Each row is followed by its class.
9  31  44  -70  -8  19  -27  6  -23  -14  -13  22  7  -1  -21  -3  -60  -37  -16  -13  -40  20  8  -45  -9  2  -11  25  4  -3  -21  -21  -54  -26  -3  -65  19  -30  15  25  11  10  -37  -50
q30
-12  2  -33  -81  41  62  24  -13  52  0  -8  7  43  42  -29  -31  -8  -12  -50  -19  -44  -25  -13  -16  13  19  1  83  57  -41  -53  27  20  -73  -28  -13  42  11  4  50  25  35  -13  -42
q426
-36  -31  -67  -22  -1  31  -25  59  28  -46  40  37  -34  17  -7  36  -5  -71  2  -66  -55  -8  7  -35  -28  57  -29  94  -13  -48  -5  -14  71  -37  -2  30  -4  70  99  47  12  -12  -42  -32
q533
7  -36  -6  2  26  8  -18  55  37  -77  12  5  -28  42  0  33  0  -43  -16  -18  -57  -25  -3  -26  -56  61  -23  58  -44  -45  -9  18  85  8  -52  6  23  21  76  20  18  41  16  -25
q95
-21  -50  -36  -38  63  17  -32  -20  -7  -52  24  8  57  36  -11  25  -38  -20  -30  -10  -66  -4  34  -11  1  -2  -45  54  63  -42  -3  8  -13  -6  -21  14  41  35  -19  49  -2  11  -35  -49
q276
51  -13  -58  -66  -79  -17  -7  10  -13  -4  -38  9  42  -18  -38  81  -39  17  -27  -48  -46  89  3  -2  -53  5  -16  10  -44  6  38  4  11  -13  -39  -22  15  29  0  22  -1  49  4  10
q203
2  36  34  -62  -16  18  -30  7  -35  2  -6  34  4  6  -22  3  -59  -30  -14  -23  -16  29  6  -31  -4  -1  -8  17  6  5  -17  -14  -69  -21  -12  -59  17  -22  12  26  12  4  -23  -49
q203
4  12  -2  -24  10  22  -36  -25  -47  -15  20  22  19  14  -23  -5  -30  -44  -63  -17  -45  -44  6  -9  42  13  -9  21  82  -68  -31  -35  -59  23  -1  37  36  20  -13  59  42  -3  -23  -50
q462
9  32  32  -73  -10  18  -32  5  -24  -8  -8  36  3  3  -20  12  -61  -40  -13  -25  -23  15  -8  -39  -19  9  -18  28  -6  8  -13  -13  -52  -37  -13  -66  24  -32  26  16  13  26  -33  -48
q95
-19  73  -32  -47  47  20  -14  0  -20  -32  4  12  89  29  -51  -14  -26  32  -40  -54  -18  15  -6  -21  44  10  -19  32  1  3  -29  37  30  -35  -19  -36  45  1  41  21  8  54  -44  -26
q533
28  41  -12  -42  27  6  21  -6  -26  -20  37  31  99  31  -41  -3  -15  6  -52  -87  -15  39  34  -23  -45  26  11  64  -10  -80  6  37  55  -69  -2  -24  -2  22  50  29  -12  10  -56  -20
q95
-49  41  -35  -8  67  37  -6  1  22  3  -16  -19  45  -24  -5  -64  -52  -9  5  34  14  38  36  -61  49  4  27  19  75  -31  25  27  39  41  -23  -35  48  28  -8  -67  36  -10  46  5
q462
65  26  -27  -32  43  34  -70  -74  8  -30  -16  66  7  -5  -8  10  15  -17  -25  -11  -26  12  -64  -6  15  -26  -22  22  -13  -21  23  -59  -44  14  0  -1  20  36  -9  -38  4  -61  -6  -23
q533
-14  -11  7  37  -14  3  -42  34  24  -84  54  7  -13  -9  20  42  3  -56  0  -24  -49  24  25  -8  -18  20  -38  53  -21  -33  -2  -13  37  -55  -11  3  26  54  43  63  -7  5  -44  -29
q85
37  -4  -45  -34  -89  -20  4  -14  -24  5  -5  13  46  -41  -41  71  -22  6  -80  -79  -61  54  -7  -29  -40  0  -15  10  -50  36  19  17  20  -70  -27  -36  4  1  34  39  -8  60  -8  15
q95
29  -2  -8  -33  3  53  -12  -3  8  -15  25  63  7  25  -14  -5  -41  -16  -95  -45  -73  -6  20  -49  -1  31  -1  61  39  -82  -15  48  -20  -45  -6  12  -1  15  25  48  34  23  -29  -24
q95
19  35  35  -75  -23  18  -24  6  -29  -13  -14  36  1  3  -21  11  -55  -27  -21  -32  -16  12  -6  -39  -11  1  -16  18  8  2  -12  -16  -56  -19  -8  -73  16  -25  21  23  12  5  -23  -43
q439
4  16  22  -68  -11  14  -28  5  -24  -10  -17  35  -2  5  -12  11  -61  -37  -9  -23  -31  13  13  -43  -15  6  -20  28  9  7  -8  -25  -40  -22  -7  -68  4  -19  24  21  13  20  -30  -47
q157
53  12  -18  -56  27  27  -55  -76  14  -39  -27  79  11  12  -17  3  2  -21  -15  -9  -57  -4  -43  -16  20  -27  -32  16  0  -18  19  -48  -30  -3  -9  1  12  29  0  -49  13  -46  -26  -30
q276
-7  -37  -70  -89  -59  -35  -8  16  -12  20  -20  -3  52  -11  -58  71  -22  8  -67  -76  -80  57  -26  -29  -13  15  -26  -15  -15  11  18  27  21  -53  -39  -19  -9  37  30  20  -13  20  18  -7
q276
11  -24  -67  -63  -75  -1  11  7  -33  25  -4  16  37  -49  -61  42  -34  9  -83  -68  -54  63  -13  -40  -37  7  -18  -25  -30  14  31  1  6  -69  -27  -52  -15  26  30  40  14  34  1  -4
q95
-2  -9  -90  -82  -79  -18  -14  -20  -17  33  -11  9  39  -29  -67  60  -26  15  -62  -87  -56  66  1  -20  -14  -6  -1  -28  -43  15  9  -4  19  -72  -28  -19  11  31  19  58  -8  28  4  -10
q533
-56  -3  -49  42  41  -22  -27  5  51  -76  42  40  -11  -17  18  61  -11  -45  23  -7  0  -14  42  -12  -8  10  -40  47  -30  -18  -2  -7  83  -12  -10  22  25  72  43  59  -7  35  -1  -24
q202
27  -16  -43  -15  -73  -15  11  6  -11  7  -6  8  11  -30  -48  55  -7  16  -7  -59  -65  57  0  0  -6  -13  -21  -49  -78  69  35  -14  25  -43  -53  -41  -31  14  14  8  -13  39  -17  29
q873
1  33  47  -76  -18  9  -27  6  -24  -12  -12  31  8  0  -18  11  -63  -40  -14  -17  -30  19  3  -46  -9  -2  -18  32  3  4  -14  -19  -46  -32  -3  -67  17  -27  22  21  9  14  -37  -45
q30
-25  -20  -29  -27  22  7  -12  60  33  -60  -17  18  -21  19  -15  47  -45  -50  -21  -22  -55  14  29  -18  -15  30  -41  62  -18  -24  -1  15  98  -12  -61  -2  49  31  31  30  -1  28  -21  -36
q614
7  -46  -41  -68  -109  -10  -11  26  -44  29  -9  17  52  -6  -46  38  -17  -8  -91  -85  -64  56  -23  -36  -28  13  -17  -24  -29  -16  29  11  36  -50  -32  -22  -4  20  35  10  0  22  7  -5
q95
38  53  9  13  27  54  -17  47  -19  -13  22  -33  27  31  -33  -15  20  25  -92  -36  61  28  -25  14  -9  -4  2  100  71  44  -42  38  -15  -9  -41  -9  5  18  9  27  35  45  0  -57
q85
59  15  -22  -37  46  41  -59  -78  9  -28  -23  65  5  12  -13  -3  17  -16  -27  -4  -31  -20  -57  -10  23  -26  -18  13  -4  -19  17  -65  -35  -6  -4  2  8  22  -4  -47  7  -65  -17  -35
q426
-7  10  -37  -85  17  22  -18  -16  48  -4  0  25  48  30  -29  -20  -75  -6  -44  -20  -72  42  20  -33  14  31  -17  86  38  -31  -26  99  23  -29  -34  -3  65  28  -3  14  21  50  -2  -24
q203
16  4  -46  -35  -99  -17  13  -17  -50  19  6  41  55  -25  -53  44  -29  2  -72  -59  -37  57  -3  -27  -20  -1  -15  -22  -67  4  16  -12  -4  -65  -21  -44  -4  30  47  34  6  30  -17  13
q95
21  -50  -68  -58  -91  -17  -16  0  -18  23  -27  25  38  -10  -45  60  -16  20  -34  -71  -60  82  -12  -16  -47  7  -26  -38  -54  -7  20  -1  36  -34  -23  -16  5  32  20  5  4  38  0  2
q533
-8  -17  -19  51  34  -49  -8  56  47  -92  19  22  2  13  18  47  -25  -77  48  -11  -52  -3  52  -15  -41  23  -34  49  -54  -53  -29  -5  89  5  -52  15  38  44  52  50  -16  26  -29  -11
q157
6  -34  -78  -39  -73  -29  -18  6  -31  25  -6  2  52  -28  -58  53  -38  13  -66  -87  -78  73  3  -28  -22  -6  -17  -43  -43  -23  17  -8  18  -45  -25  -6  -3  23  16  55  -9  13  -7  4
q533
11  27  38  -65  -19  18  -41  -4  -31  -12  -13  38  4  10  -20  24  -51  -33  -4  -23  -27  12  8  -32  -16  2  -23  29  5  14  -12  -25  -48  -27  -4  -56  14  -22  17  20  9  22  -32  -39
q276
53  28  -18  -27  39  30  -46  -67  10  -37  -16  76  11  -1  -8  22  12  -18  -29  -16  -24  -12  -59  4  24  -35  -31  27  -27  -19  19  -61  -34  0  -4  -8  5  38  -1  -42  6  -60  -20  -23
q873
3  45  -96  -61  64  34  8  -58  51  -4  12  33  25  -33  -27  8  -36  -53  49  -13  -9  39  63  -70  15  44  11  57  58  -1  13  -11  43  21  -14  -27  67  52  22  -28  21  29  18  3
q439
6  -36  -61  -66  -91  -31  3  -4  -26  20  -28  19  30  -42  -45  57  -21  10  -31  -63  -43  52  -16  -21  -21  15  -30  -57  -42  6  11  -32  10  -35  -14  -30  -12  34  7  21  14  46  7  -7
q439
9  23  35  -75  -12  21  -26  7  -30  -3  -16  41  1  11  -21  22  -62  -32  -3  -22  -26  24  4  -36  -19  7  -13  28  4  7  -11  -14  -57  -19  -12  -62  17  -24  16  17  14  24  -22  -54
q203
-8  -21  -10  30  53  7  2  6  44  -86  -13  18  11  5  12  71  -13  -16  20  -38  -82  -53  17  -15  -33  15  -45  37  -75  -64  7  -20  103  -5  -9  16  15  39  46  14  -1  54  -24  -24
q202
61  14  -10  -34  42  38  -36  -65  9  -24  -2  73  8  3  -17  -14  7  -20  -24  -14  -40  -10  -53  -11  26  -25  -18  23  -27  -15  7  -49  -36  -19  -9  -9  17  22  -9  -53  5  -54  -18  -28
q873
5  40  30  -76  -12  16  -23  -2  -27  -16  -16  31  10  0  -21  5  -56  -33  2  -26  -23  6  -2  -41  -18  -7  -15  25  1  12  -14  -19  -48  -30  -9  -63  23  -31  32  23  9  11  -42  -47
q426
10  -17  -42  -44  -81  -34  22  -9  -21  38  -12  23  44  -29  -58  40  -38  12  -75  -71  -61  88  -2  -22  -21  -12  -32  -33  -54  -7  48  -13  31  -63  -27  -33  -21  22  7  20  -6  16  11  6
q202
-12  18  -30  8  20  63  73  -45  6  -18  -15  -8  14  -47  15  17  -85  -33  -37  34  -29  0  70  -77  -17  25  26  75  -26  -10  44  26  11  7  -3  -28  61  56  15  -51  62  45  14  47
q533
68  29  0  -40  39  35  -53  -44  2  -36  -13  70  6  2  -12  4  0  -27  -28  2  -37  -2  -55  -12  33  -24  -22  18  2  -44  18  -57  -32  1  -12  -8  21  36  -7  -57  13  -65  -27  -25
q85
-71  -1  -15  37  0  -11  -28  49  32  -65  38  34  -16  -17  16  23  -44  -74  -15  -3  -69  -20  37  -7  43  40  -39  2  -35  -41  -6  25  39  -78  -19  37  39  83  27  59  -5  -4  -34  -23
q203
2  -10  -58  -9  -1  8  -47  7  44  -63  0  54  -22  3  4  64  -22  -44  11  -24  -50  -27  78  -26  -49  39  -26  38  2  -38  -21  -15  79  -7  -14  10  34  38  73  69  -1  45  -19  -20
q30
12  35  48  -86  -18  16  -28  5  -30  -14  -5  35  -6  0  -21  12  -58  -30  -11  -26  -28  21  3  -45  -9  -4  -10  16  -2  1  -12  -16  -56  -30  -7  -67  23  -35  28  22  7  13  -37  -53
q85
-31  -27  -58  -59  55  31  21  -5  5  -3  46  50  39  6  -15  20  -37  -26  -50  -51  -36  -63  29  -50  31  4  -7  63  95  -29  -13  2  -13  -105  -12  0  -43  26  10  66  26  40  -46  -40
q426
-3  -2  -49  -9  20  -24  -3  17  24  -89  24  37  12  29  -16  31  -32  -45  9  -49  -33  -7  53  -19  -36  36  -34  56  -46  -54  -6  -17  84  -15  -37  18  31  37  76  51  -4  13  -47  -20
q439
-12  15  -6  6  30  49  -18  33  19  -16  51  -34  17  23  -24  -42  6  35  -76  -50  -49  -39  -26  19  56  10  -19  67  75  9  -26  33  33  -108  -39  12  19  26  -13  5  0  -8  -32  -5
q202
26  -16  -28  -31  -75  -1  6  -13  -27  16  4  6  50  -18  -65  39  -10  31  -68  -72  -53  72  -7  -3  -27  -7  -8  -28  -31  11  34  -8  20  -82  -42  -25  5  24  1  42  -19  6  -13  16
q203
76  17  -11  -42  38  40  -51  -70  16  -32  -27  69  7  3  -11  -2  7  -29  -33  -4  -40  -22  -64  -7  25  -26  -28  26  -11  -30  18  -56  -27  1  -6  -4  14  30  -5  -47  9  -64  -27  -26
q614
5  30  43  -64  -19  9  -31  3  -24  -13  -4  29  6  -1  -19  8  -62  -41  -11  -16  -31  13  11  -43  -5  -4  -16  21  6  -1  -18  -30  -53  -33  -5  -59  17  -28  17  31  10  11  -43  -39
q30
48  62  48  17  -4  38  -45  -21  -21  -30  78  9  14  -22  -3  -11  11  11  -17  -43  42  -13  -2  -2  19  -22  25  52  -2  34  -33  7  -50  -48  7  -17  19  -9  -11  66  -8  24  -35  7
q462
14  23  35  -62  -19  17  -31  7  -34  -10  -17  31  5  0  -13  14  -54  -39  -14  -24  -22  7  2  -35  -19  2  -21  22  9  7  -12  -30  -50  -24  -1  -65  14  -19  18  24  12  17  -35  -48
q157
29  -23  -39  -54  -94  -38  -9  19  -23  30  -20  -3  36  3  -55  53  -35  10  -73  -75  -53  65  -14  -5  -5  -5  -28  -33  -57  -7  30  1  26  -54  -41  -5  -13  9  7  20  0  22  -3  0
q614
-43  -60  -29  -6  2  -10  -45  50  58  -53  6  12  -15  3  19  44  -34  -58  14  8  -50  8  8  -6  -16  13  -57  21  -12  -50  -21  -2  29  33  -62  20  25  83  22  52  13  27  2  -25
q85
63  9  -14  -38  38  22  -58  -81  -1  -38  -12  78  5  -1  -9  5  2  -27  -23  -7  -41  -12  -42  -2  19  -21  -27  8  -20  -21  18  -54  -33  0  -5  -5  21  29  -4  -45  3  -58  -21  -35
q462
6  22  26  -65  -14  15  -33  11  -36  -5  -12  30  2  2  -17  20  -56  -35  -20  -31  -26  12  -8  -35  -20  4  -17  22  -3  9  -6  -19  -53  -36  -5  -56  16  -23  22  24  13  20  -23  -49
q533
4  19  -47  -114  25  26  5  -54  42  19  -44  3  38  -29  -27  65  -37  -16  3  -14  -6  69  20  -52  -10  33  -1  -41  30  -13  74  21  -1  12  12  -23  41  21  -11  -49  21  21  24  25
q276
-22  -11  2  -14  11  -8  43  -64  24  21  3  -23  28  -5  -11  50  -95  -29  24  65  -17  54  66  -53  -8  19  8  14  5  35  10  64  -15  2  -18  -38  73  10  -16  -52  33  74  0  32
q85
13  33  30  -67  -15  23  -30  -2  -24  -6  -6  41  -3  -1  -20  18  -58  -32  -7  -21  -24  23  6  -34  -14  1  -11  28  12  13  -12  -16  -62  -31  -8  -64  19  -26  13  31  15  19  -25  -47
q203
-58  -29  -59  3  38  16  41  -64  5  5  9  11  44  1  -26  -4  -52  13  54  22  -14  17  77  -73  8  -9  1  -25  7  -29  17  3  69  62  -9  -24  39  47  15  -53  51  42  10  20
q157
30  -36  -58  -45  -77  -31  -23  6  -39  10  5  13  42  -36  -46  37  -25  16  -27  -68  -49  51  18  11  -20  -18  -27  -41  -33  14  24  -23  31  -65  -43  -17  -3  41  -19  40  -27  17  -30  -3
q614
14  29  44  -61  -18  18  -33  17  -32  -7  -10  34  -9  8  -14  22  -55  -41  -18  -22  -19  26  -2  -30  -14  8  -11  36  3  11  -9  -18  -59  -26  -11  -58  11  -31  9  26  10  16  -22  -48
q203
17  21  30  -72  -14  24  -35  6  -35  -7  -10  36  6  4  -22  12  -50  -49  -16  -26  -14  17  -7  -28  -16  8  -13  30  6  9  -10  -24  -53  -29  -5  -62  21  -24  24  23  7  7  -35  -56
q462
-19  -28  13  29  4  19  -22  6  38  -61  -12  26  -5  50  5  24  -12  -63  16  9  -71  -1  23  2  -33  31  -55  61  -43  -56  -4  -6  73  26  -25  6  35  57  56  52  5  34  -11  -54
q614
25  -37  -64  -47  -75  -4  -4  33  -27  18  -30  9  22  -11  -45  42  -17  -2  -63  -58  -49  45  1  -20  -13  6  -20  -46  -17  18  22  -14  27  -31  -53  -11  -9  12  7  7  11  34  -2  7
q426
-39  -44  -52  -38  -1  28  19  -67  33  36  -21  -8  20  -21  -2  13  -55  -48  -25  19  -61  44  76  -54  -9  16  -3  -20  30  -55  23  4  14  10  7  -11  40  41  -14  -13  45  24  30  -21
q85
14  31  31  -70  -10  22  -32  8  -33  -13  -9  31  -1  5  -22  14  -55  -36  -10  -23  -24  6  -5  -30  -23  5  -17  21  2  7  -4  -20  -50  -27  -10  -64  17  -33  25  22  16  24  -35  -54
q95
65  9  -3  -52  37  39  -48  -80  21  -33  -14  72  -2  10  -9  17  11  -10  -33  -5  -45  4  -54  -17  20  -30  -18  17  -18  -34  21  -44  -33  -11  0  -10  7  26  0  -53  11  -53  -21  -35
q85
-26  -25  -40  29  41  -28  -41  6  50  -75  9  39  -13  1  12  48  -45  -56  25  -4  -41  28  59  5  -51  37  -63  83  -34  -34  -3  -25  70  -7  -39  31  30  66  25  45  -20  10  -36  -3
q276
41  15  -21  -40  25  33  -51  -53  14  -25  -16  72  10  7  -3  9  -13  -30  -42  -10  -38  -7  -56  -24  38  -33  -28  34  -13  -46  26  -44  -24  -13  2  -10  0  54  -1  -56  20  -73  -19  -22
q157
-4  -58  -80  -7  -63  -30  -20  -10  1  37  8  0  43  -24  -33  35  -14  13  -31  -43  -50  63  6  -8  6  -5  -21  -55  -28  28  22  -1  15  -74  -32  -15  -39  69  -6  1  -9  13  2  10
q157
3  21  31  -64  -9  23  -24  11  -30  -4  -9  34  -5  3  -21  8  -51  -35  -6  -28  -26  3  4  -30  -8  7  -13  12  -3  17  -17  -28  -58  -26  -13  -60  13  -28  20  18  9  20  -24  -51
q873
-28  2  -33  21  17  -22  -28  39  24  -89  24  24  -11  28  13  60  -17  -57  50  -25  -53  -22  50  4  8  19  -44  59  -41  -24  -5  3  84  1  -26  24  -1  64  60  40  4  38  -59  -43
q614
66  25  -8  -52  26  15  -54  -73  9  -42  -31  73  19  -10  -9  13  -6  -18  -16  -13  -33  -2  -52  -9  13  -31  -28  20  -22  -26  26  -51  -21  3  -6  -7  22  27  -3  -42  -6  -52  -33  -24
q614
8  24  31  -65  -15  21  -32  -1  -19  -5  0  38  1  1  -21  10  -58  -40  -27  -28  -23  9  1  -36  -14  -4  -20  20  10  -2  -18  -23  -53  -38  -3  -60  17  -21  18  28  13  13  -30  -52
q202
64  21  -14  -34  38  38  -54  -70  10  -38  -8  72  2  -1  -6  5  5  -16  -26  1  -48  -10  -42  -9  29  -30  -23  11  -12  -45  16  -58  -31  -16  5  -8  19  34  1  -51  6  -73  -34  -26
q85
-35  32  -77  -62  45  32  -7  -32  16  -16  37  17  40  16  -32  -26  -26  7  -72  -69  -33  -3  14  -37  24  1  -1  100  45  13  -8  44  32  -94  7  -30  -36  -8  66  22  2  -25  -82  -24
q95
73  24  -8  -32  41  38  -50  -80  15  -32  -3  79  23  2  -13  6  2  -31  -29  -13  -39  -10  -51  -9  19  -42  -22  31  -9  -48  21  -59  -32  -8  0  -1  17  48  -18  -40  8  -59  -21  -34
q202
-42  -25  -25  12  21  -19  -15  101  12  -56  -21  -2  -28  8  -1  -1  -39  -55  32  -9  -60  -13  16  7  -27  52  -55  27  -6  -25  -31  -16  50  12  -36  48  65  5  30  61  -3  47  -18  -53
q533
1  26  33  -72  -20  14  -35  1  -32  -4  -14  29  4  5  -14  16  -60  -35  -13  -37  -36  16  2  -40  -23  2  -15  22  2  5  -7  -11  -49  -27  -4  -61  17  -26  28  17  13  19  -27  -47
q533
60  25  -18  -44  41  35  -53  -61  13  -38  -15  70  9  -4  -13  -4  7  -18  -35  -12  -27  -6  -60  -10  27  -25  -17  18  -2  -31  30  -48  -24  -7  -7  -11  6  28  4  -47  9  -74  -19  -20
q462
8  22  31  -62  -13  14  -32  1  -34  -13  -5  38  10  2  -19  12  -60  -40  1  -20  -21  13  0  -31  -9  -1  -16  30  -4  -1  -9  -26  -54  -21  -6  -57  22  -18  24  27  9  13  -32  -52
q462
-49  -13  -10  -44  6  4  33  -78  24  -10  -20  17  10  -58  24  5  -54  -26  -2  46  -9  13  75  -78  5  41  32  -48  28  14  30  23  -4  -14  10  -46  12  28  -11  -42  44  63  8  27
q157
-45  -20  -64  72  52  3  -41  41  76  -30  8  -3  -40  7  -10  -1  -56  -48  21  -12  -92  7  51  1  11  27  -58  35  -10  -28  5  -32  60  -54  -40  42  34  22  33  35  -19  -28  -17  -22
q873
-18  -15  -22  30  45  -11  -22  51  60  -61  18  -33  -19  53  -9  17  -48  -34  9  -8  -62  23  40  -3  -10  16  -43  72  -27  -22  4  22  52  -19  -67  33  33  19  27  16  5  0  -9  -13
q276
-56  -21  -48  -98  8  62  55  -67  24  7  -5  3  33  -57  -14  38  -24  23  23  -2  57  22  10  -69  -39  0  23  -25  35  16  16  12  -1  14  7  -56  68  30  12  -29  41  30  -12  64
q533
-34  -11  -62  -57  55  37  34  -38  34  29  -31  11  9  -14  -28  1  -64  -26  51  50  -55  30  36  -51  13  31  -5  29  -17  -27  11  22  36  45  2  -31  91  42  -11  -21  36  63  81  -46
q462
-25  3  -89  -26  33  44  -4  43  5  7  32  40  22  -21  -20  -33  -35  21  -8  -52  5  -24  4  -38  31  3  -15  102  50  -12  -29  9  20  -64  14  12  -16  47  36  29  12  13  -36  -36
q614
20  55  -46  -99  37  58  -27  -24  5  -17  41  14  41  -37  -26  -15  2  7  -97  -71  67  14  -5  -34  20  -21  35  42  11  18  -16  22  -25  -74  7  -46  32  2  -12  71  -30  -37  -16  -15
q439
15  30  50  -74  -16  17  -31  1  -26  -11  -7  39  1  4  -24  15  -45  -36  -14  -25  -27  10  -10  -35  -10  4  -18  24  2  14  -13  -15  -56  -44  -5  -55  15  -25  13  22  7  17  -30  -38
q276
-60  -14  -23  41  -4  0  8  63  73  -50  37  3  -5  27  11  44  -37  -83  32  -15  -66  11  47  -32  -4  37  -24  54  -28  -31  -32  45  56  -53  -48  -1  38  57  86  33  5  9  -34  1
q203
